[[15 31 21 23 17]
 [15 12 17 24 74]
 [14 28 18 11 18]
 [15 35 15 15 29]]
=>
[[15 12 17]
 [14 28 18]]

[[  3 -21  20   2  27]
 [ 22  -7  35 -54 -35]
 [-26  38 -63  67  14]]
=>
[[ 22  -7  35]
 [-26  38 -63]]

[[ 60 -67  73  26 -29]
 [ 22   4 -43   6 -38]
 [ 45 -71 -32  -7 -82]
 [ 67 -36 -51 -75 -83]]
=>
[[ 22   4 -43]
 [ 45 -71 -32]]

[[-65  42 -58  68]
 [ 65  56  63 -58]
 [ 34 -68 -37 -34]]
=>
[[ 65  56  63]
 [ 34 -68 -37]]

[[-30  50 -65]
 [ 83 -73  64]
 [-28  27  -3]]
=>
[[ 83 -73  64]
 [-28  27  -3]]

[[-56  18   9]
 [-47  23   3]
 [ 56 -10  10]
 [ 11  11  60]]
=>
[[-47  23   3]
 [ 56 -10  10]]

[[-17 -51 -39   0]
 [ 23   0  52 -54]
 [ 18  55   0 -43]
 [ 23  70   0 -54]
 [  1   0   3  -3]]
=>
[[23  0 52]
 [18 55  0]]

[[-21  -2  21]
 [-51 -42 -12]
 [ 45  39 -10]
 [-61 -46  17]
 [ 70  49 -21]]
=>
[[-51 -42 -12]
 [ 45  39 -10]]
---
[[ -2  13  11]
 [-60  -3  31]
 [ 50   0 -59]
 [ 31  -8 -11]]
=>
[[ -2  13]
 [-60  -3]]

[[-47 -41  15  12  22]
 [-48 -41  14  12  21]
 [-31 -36  10   6  20]
 [ 29  36 -23   4   2]
 [ 75  72 -11 -28 -61]]
=>
[[-47 -41]
 [-48 -41]]

[[  0 -69]
 [  3 -67]
 [ 35  16]
 [ 35  16]]
=>
[[  0 -69]
 [  3 -67]]

[[-56   8  32 -47 -29]
 [ 23 -56  35  19 -48]
 [-33 -43  33 -60 -49]
 [ 38 -10 -33  47  19]]
=>
[[-56   8]
 [ 23 -56]]

[[ 10  27 -58 -36  69]
 [ 61   9 -49  26 -56]
 [-27   8  10  29 -46]
 [-36  25 -13  25  57]
 [ 56 -13 -41   1   3]]
=>
[[10 27]
 [61  9]]

[[-51 -35  29 -29 -42]
 [ 19 -42  36 -40 -23]
 [-62  50 -49  13   7]]
=>
[[-51 -35]
 [ 19 -42]]

[[-23 -10 -21  -4]
 [ 13 -43  32 -70]]
=>
[[-23 -10]
 [ 13 -43]]

[[ 10  61]
 [ 35  46]
 [ 28  59]
 [ 28  54]
 [-49  16]]
=>
[[10 61]
 [35 46]]
